In the rows, 128 means zero.
Facts:
Q_89: λ kogo; Δ Q_35
Q_731: λ kogo; Δ Q_46
Q_218: λ kovun; Δ Q_843
Q_749: λ kovun; Δ Q_35
Q_389: Δ Q_755
Q_163: λ kovun; Δ Q_993
Q_643: λ kovun; Δ Q_46
Q_138: λ kovun; Δ Q_181
Q_290: λ pupar; Δ Q_590
Q_776: λ kogo; Δ Q_322
Q_7: λ pupar; Δ Q_142
Q_73: λ kogo; Δ Q_619
Q_279: λ pupar; Δ Q_703
Q_839: Δ Q_993
Q_941: λ pupar; Δ Q_748
Q_748: Δ Q_211
Q_406: λ kogo; Δ Q_916
Q_603: λ kovun; Δ Q_115
Q_133: λ kovun; Δ Q_437
Q_612: λ kovun; Δ Q_196
Q_697: Δ Q_149
Q_57: λ kogo; Δ Q_958
Q_792: λ kovun; Δ Q_703
Q_935: λ kogo; Δ Q_843
Q_46: Δ Q_142
Q_973: λ pupar; Δ Q_115
Q_475: λ pupar; Δ Q_46
Q_727: λ kogo; Δ Q_477
Q_131: λ kogo; Δ Q_156
Q_545: λ pupar; Δ Q_389
Q_738: λ pupar; Δ Q_697
Q_308: λ pupar; Δ Q_35
Q_179: Δ Q_149
Q_339: λ pupar; Δ Q_916
Q_387: λ pupar; Δ Q_181
Q_334: λ kogo; Δ Q_196
Q_526: λ pupar; Δ Q_904
Q_668: λ kogo; Δ Q_181
Q_67: λ pupar; Δ Q_477
Q_990: λ kovun; Δ Q_916
Q_313: λ kovun; Δ Q_179
Q_832: λ kogo; Δ Q_748
Q_735: λ kovun; Δ Q_748
Q_764: λ kogo; Δ Q_135
Q_558: λ pupar; Δ Q_843
Q_236: λ kovun; Δ Q_322
Q_809: λ pupar; Δ Q_755
Q_53: λ kovun; Δ Q_697
Q_994: λ kogo; Δ Q_703
Q_351: λ kogo; Δ Q_211
Q_254: λ kovun; Δ Q_755
Q_626: λ kogo; Δ Q_115
Q_437: Δ Q_211
Q_593: λ kogo; Δ Q_590
Q_620: λ kogo; Δ Q_755
Q_499: λ kovun; Δ Q_958
Q_93: λ kovun; Δ Q_156
Q_570: λ kogo; Δ Q_993
Q_363: λ kovun; Δ Q_142
Q_289: λ kovun; Δ Q_389
Q_848: λ pupar; Δ Q_839
Q_843: Δ Q_211
Q_200: λ kogo; Δ Q_488
Q_478: λ pupar; Δ Q_488
Q_156: Δ Q_916
Q_477: Δ Q_993
Q_8: λ pupar; Δ Q_156
Q_166: λ kogo; Δ Q_149
Q_35: Δ Q_703
Q_678: λ kogo; Δ Q_389
Q_488: Δ Q_854
Q_135: Δ Q_755
Q_111: λ pupar; Δ Q_854
Q_181: Δ Q_703
Q_120: λ kovun; Δ Q_211
Q_899: λ pupar; Δ Q_993
Q_115: Δ Q_196
Q_109: λ kovun; Δ Q_904
Q_774: λ kogo; Δ Q_437
Q_659: λ kovun; Δ Q_477
Q_897: λ kogo; Δ Q_904
Q_837: λ kogo; Δ Q_142
Q_960: λ kovun; Δ Q_135

Known rows:
[124 149 147 150 126 150 141 147 114 135 139 157 160  92 126 131 115 123
 151  99 124 136 162 144 111 146 140] : Q_916
[133 133 100 145 122 140 148 139 149 167 121 135 163 139 154 103 120 135
 130 117 123 115 160 111 140 128 145] : Q_755
[138 132  89 146 117 151 134 138 159 190 115 133 172 150 165  93 117 136
 122 120 124 104 168 105 140 124 151] : Q_135
[140 122  94 160 117 176  71 121 197 193 140 118 160 196 152 108 135 166
 118 153 130  95 124 129 134 101 164] : Q_764
[136 159 190 110  76 180  64 146 104 150 140 170 159  66 111 190  92 115
 126 113 136 139 171 164  41 165 142] : Q_93
[128 148 107 117 157 114 155 149 126 134 138 124 155 126 126 137 115 119
 153  96 117 161 136 112 152 131 163] : Q_142
[138 154 163 111  84 149  95 138 118 140 121 142 143  91 119 176  98 113
 115 118 137 132 155 152  74 160 131] : Q_990
[122  93 144 167 146  93  69 120 156 103 143 108 162 142  78 122 129 111
 147 131 143 101 126 176 132 104 144] : Q_166
[143 159 113  70 130  99 122 141 134 134 116  97 140 136 117 183  98 107
 116 115 130 156 121 118 129 143 161] : Q_363
[153 129  84 106  73 150  88 129 179 214  88 109 161 171 176 124 102 132
  71 157 132  82 164  99 115 128 150] : Q_289
[171 105 155 119 160 143 179 129 107  89  64 114  83 109 134 171 110 136
  50 181 119  89 124  46  82 134 168] : Q_138
[101 136  90  47 195  96 104 159 106 140 176 132  97 171 126 139 130  98
 162  78 125 198  85  75 151 120 194] : Q_475
[ 87 104 139 110 141 116 104 119  94 144 108 136  53 104 159  94 162 138
 122  58 122 138 111 152 144 131 114] : Q_899
[126 149 116 150 130 121 170 139 133 124 120 131 140 123 132 118 117 121
 142  94 126 135 146 126 140 143 132] : Q_590
[128 156 106  83 196 117  89 141 147 123 178  98 151 178  86 181 125 137
 174 113 117 199  58 125 164 100 213] : Q_731
[146 121 163 134 109 176 143  99 112 114 180  93 183 168  96 118 149 141
 161 197 140 168  91 137 153 104  58] : Q_774
[156 170  66 138 137  72 167 120 158 131 152 159 119  53 132 119 157 108
 162 155 111  97 133 120 123 137 117] : Q_115
[124 144 130 169 133 140 119 118 157 110 146 113 118 158 104 138 137 144
 146 119 135 134 101 164 134 127 137] : Q_57

Rows:
No name comes twice in this set of rows, the named rows included.
[ 81  96 151 101 143 115  82 106  81 156  78 131  47  69 169  94 179 160
 116  45 111 136  95 195 162 122 109]	Q_67
[ 72 133 114 133 101  98 140 122 114 115 132 141  35 174 145  86 127 110
 134  80 156 150 103 119 106 155 128]	Q_526
[161 176  67 148 144  74 109  98 196 117 184 151  90  72 104 141 191 127
 168 197 114  85  78 152 109 123 120]	Q_626
[120 134 133 139 139 122 148 126 118 141  94 121 136  79 143 115 135 145
 136  83 114 135 137 162 158 130 129]	Q_993
[178 185  60  96 100  46 137 108 174 131 135 146  89  39 129 161 158  89
 127 193 119  75 124 127  92 149 100]	Q_603
[143 124 132 149 164 136 185 140 115 107 108 133 126 112 137 122 119 134
 118 133 113 123 144  87 124 127 155]	Q_703
[110  97  73 119 107 155  79 135 155 216 132 155 104 196 192  63 136 130
 103 123 136  92 146  77 122 120 152]	Q_545
[160 166  95 102  99  78 136 118 156 126 117 129 105  75 128 163 133  99
 113 160 130  99 132 131 103 151 110]	Q_612
[103 154 128 174 106 120 125 107 155 101 139 105  84 180 102 132 126 149
 143 118 150 149  75 172 117 134 148]	Q_897
[ 91  37 138 131 139  43  51 138 114 110 138 135 132 132  99  65 122  49
 134  94 162  88 163 131 121 112 140]	Q_738
[133 137 151  99 106 111 113 114 119 143  64  93 111  74 140 160 128 139
  92  90 121 123 126 183 140 139 116]	Q_163
[142 157  89 143 137  95 164 129 146 131 139 147 131  85 133 120 141 114
 154 133 119 113 142 126 132 137 124]	Q_196
[ 95 122 151 122 124 152  92 144  94 139 164 186  87 122 134 116 132 113
 149  85 137 145 143 123  81 152 131]	Q_339

The same objects again, as new rows of numbers:
Known rows:
[136 150 132 115 105 121  83 139 126 117 139 135 130 164 135 127 127 139
 138 139 137 172 148 105 118 119 113 172 126 120 143 128 119 112 148 137
 130 128 135 131 126 101 161] : Q_776
[157  64 117 153 143 117 125  92 112 139 126 120 143 114 127  98 136 176
 136 128 199 134 109 197 141 131 125 178 147 135 160 144 142 125 119 158
 136 145 126 144 102 115 130] : Q_163
[ 97 146 143 134 112 134 123 137 114 130 114 123 113 127 129 186 121 148
 136  90 117  69 144 152 143 129 178 135 141 118  81 127 138 138 124 110
 138 103 132 116 145 144 118] : Q_958
[146 138 138 101 137 109 135 164  54 117 138 144 145 179 140  85 132 104
 160 184 110 130 145 139 108 105  86 170 127 110  95 108 109 152 116 121
 141  99 131 141 103  81 154] : Q_731
[114 133 151 134 112 155 118 101  96 139 109 108 133  95 141 163 142 176
 150  73 120  82 118 234 152 134 143 178 162 113 119 138 147 127 124 101
 155 105 125 112 118 125  88] : Q_839
[162  39 116 185 116 142 214 142 147 131 143 116 130 111 123 106 128 139
 105 155 218  81  82  59 157 102  71  90 128 145 122 134  86 170 140 145
 145 154 124 146 126 132 148] : Q_93
[112 133 155 128 117 140 133 129 150 122 121 118 119 117 120 175 125 106
 154 102 109  71  94 134 130 165 195 139 121 104  65 126 129 127 105  92
 106 118 133  63 133 153 102] : Q_211
[137 150 132 117 105 120  84 138 127 119 139 132 131 162 134 128 128 141
 136 141 135 170 144 106 119 117 113 175 130 120 143 127 118 113 147 137
 134 128 134 131 125 102 160] : Q_57
[107 130 161 132 119 122 106 114 119 137 111 118 105 105 129 157 115  87
 171  77  84 105 168 136 151 162  96  19 125 140 127 111 156 143 136  92
 169  85 141 130 132 159 107] : Q_181
[147 134 149 117 109 110  72 117 134 124 135 128 125 135 134  97 120  78
 169 127 103 212 166  88 125 155  32  65 108 143 186 112 138 116 159 120
 166 111 143 143 112 115 151] : Q_668
[ 75 189 108 133 103 138 173 141  97 121 100 129 116  97 131 148 128 128
 143 105 120  41 139 175 138 153 174 120 156 135 109 129 134 142 132 102
 100 122 137 100 146 142 118] : Q_196
[ 88 174 130 123 141 183 132 124 118 116 113 119 130 175 136 213 130 142
 135  82 155 115 197 146 133 110 110  26 109 116  66 132 148 165 120 136
 107 117 110  80 145 161 110] : Q_389
[ 87 150 157 124 129 113 121 163 170 135 129 108 116 104 148 103  99 142
 137 158 153 165 169 136  95 117  34 173 128 111 200 132  97  73 122 151
 151 145 134 123 149  71 147] : Q_200
[130 175 118 104 133 170 100 125 132 106 134 129 148 207 141 150 134 135
 138 133 171 214 198  95 109 103  47  76  93 118 122 133 129 141 145 161
 105 139 113  97 123 119 155] : Q_678
[104 142 137 104 150 117 141 143 166 143 131 124 111  72 133 105 115 125
  75 145  92 146 127 143 106  97 125 162 131 134 183 133 112 104 116 136
 150 152 114 166 148 123 115] : Q_111
[136 150 134 118 106 125  94 138 127 119 138 132 134 159 135 123 128 134
 138 143 130 169 144 105 118 120 105 170 124 119 141 127 118 111 148 137
 131 126 135 125 125  99 155] : Q_73
[143 148 134 115  93 108  51 139 127 114 144 138 122 179 131 151 123 155
 130 134 131 172 153 100 123 113 157 217 127 117 139 129 122 119 154 152
 141 128 136 140 130 107 176] : Q_897
[107 130 152 120 148 121 170 164  37 131 114 133 128 145 134 148 128 112
 161 139  92  27 142 194 133 110 142 133 145 106  32 108 124 181  90  92
 143  71 129 127 122 122 111] : Q_46

Rows:
No name comes twice in this set of rows, the named rows included.
[132 172 122 108 123 157  99 129 131 107 138 130 143 189 140 147 133 134
 135 134 158 204 185  98 110 109  64 104 100 117 127 131 128 132 146 155
 110 137 118 103 124 113 154]	Q_620
[117 132 156 133 114 160 117  94  89 139 109 107 140  83 144 148 148 183
 154  69 126  88 107 245 153 137 137 195 165 109 125 140 149 123 123 101
 156 106 124 114 112 120  81]	Q_477
[ 84 142 149 108 158 114 152 151 185 149 127 115 105  47 138  97 103 133
  75 149  94 144 136 160  98  96  97 166 130 131 207 134 104  86 107 141
 158 159 114 168 157 111 111]	Q_478
[ 96 210  66  98 119 124 191 135 110 119 114 153 121  63 127  60 136  99
  83 155  87 112 113 154 114 136 177 146 150 170 193 134 123 139 147 116
  88 166 125 150 137 141 125]	Q_973
[128 159 111  94 156 157 124 122 146 123 134 139 131 140 130 139 134 126
  75 130 108 184 151 117 113  91 128  89 106 139 136 133 133 148 128 148
 121 147 101 148 135 154 120]	Q_809
[148 104 128 133 114 164 200 148 160 132 147 128 122  75 131 100 138 117
  48 147 110 114  60  48 143  78  98 110 127 143 136 128  79 158 152 108
 167 147 109 174 137 148 118]	Q_8
[ 46 148 171 142 138 129 158 161 158 147 105  94  99  69 142 167  94 155
 136 107 136  61 170 190 120 124  91 134 146 108 149 132 114  93  93 123
 156 122 132 109 167 112 105]	Q_488
[112 107 149 168  89 179 212 155 132 129 128 108 117  90 139 163 129 134
 111 105 142  32  85  76 167 103  93  75 138 121  68 126  90 172 144  88
 162 113 124 116 144 149 110]	Q_156
[151 143 139 116 106 139  85 109 109 122 135 122 147 133 145 102 144 161
 149 128 138 182 122 169 125 129  79 216 139 115 171 137 127 102 146 133
 144 131 129 125 101  86 133]	Q_570
[108 117 147 155 100 165 179 148 125 130 123 112 118 100 135 172 128 140
 124 100 135  45 107 105 158 114 120  94 141 119  74 127 106 157 135  96
 155 109 126 115 144 147 113]	Q_916
[144 117 123 122 122 146 172 142 152 134 142 132 123  85 131 101 136 116
  61 144  94 125  81  78 135  86 124 130 128 141 141 128  97 148 143 115
 157 146 112 173 136 145 118]	Q_339
[154  64 116 139 171  91 176 149  53 134 131 137 141 163 120  88 125 119
 149 185 166  76 131 171 122 107 124 141 133 131  87 116 123 178  90 148
 128 113 128 157 105 109 146]	Q_643

The same objects again, as new rows of numbers:
Known rows:
[117 102 183 132 132 128 147 142 116 117 105 111 148  86 135] : Q_334
[134  95 167 128 131 126 107 145 106 107  66 123 134  48 114] : Q_774
[ 97  87 182 154 106 135 125 160 120 120  94 132 150  71 137] : Q_776
[ 97 126 137 121 136 128 159 149 114 128 124 158 103  98 140] : Q_109
[107 130 109 127 163  86 134 113  89 130 110 156 122 100 135] : Q_735
[ 65 114 144 129 126 143 181 150  90  82  98 177 101 116 122] : Q_289
[129 143 172 149 127 164 145 130 146  93 128 117 112  96 115] : Q_973
[ 90 147 168 183 122 136 110 135 127 118 148 151 145 106 114] : Q_111
[111 148 179 167 115 150 144 118 136 119 148 138 136 103 108] : Q_8
[132 124 108 164 166 165 147 163 145  88 161 111 151 103 155] : Q_308
[132 166 179 139 149 176 122 164 173 105 100 112  91  97 125] : Q_899
[155 152 117 161 156 130 113 114 127  95  98 127 123  94 107] : Q_558
[126 129 110 161 166 162 146 158 143  90 163 102 152 114 139] : Q_387
[114 140 162 182  83 146 129 124 144 124 126 140 130 109 128] : Q_339
[108 129  85 129 110 177 127 216  96 123 141  96 171 117 156] : Q_35
[111 154 164 103  96 182 115 188  90 135 111 118 130  98 104] : Q_590
[132 154 148 114  77 162 144 160  87 149 122 103 156 124 127] : Q_142
[131 144 142  96 103 190 167 185  65  77  93 101 123 122  89] : Q_755

Rows:
No name comes twice in this set of rows, the named rows included.
[117 147 155 109 149 141 150 186 152 132  66 127  69 115 182]	Q_659

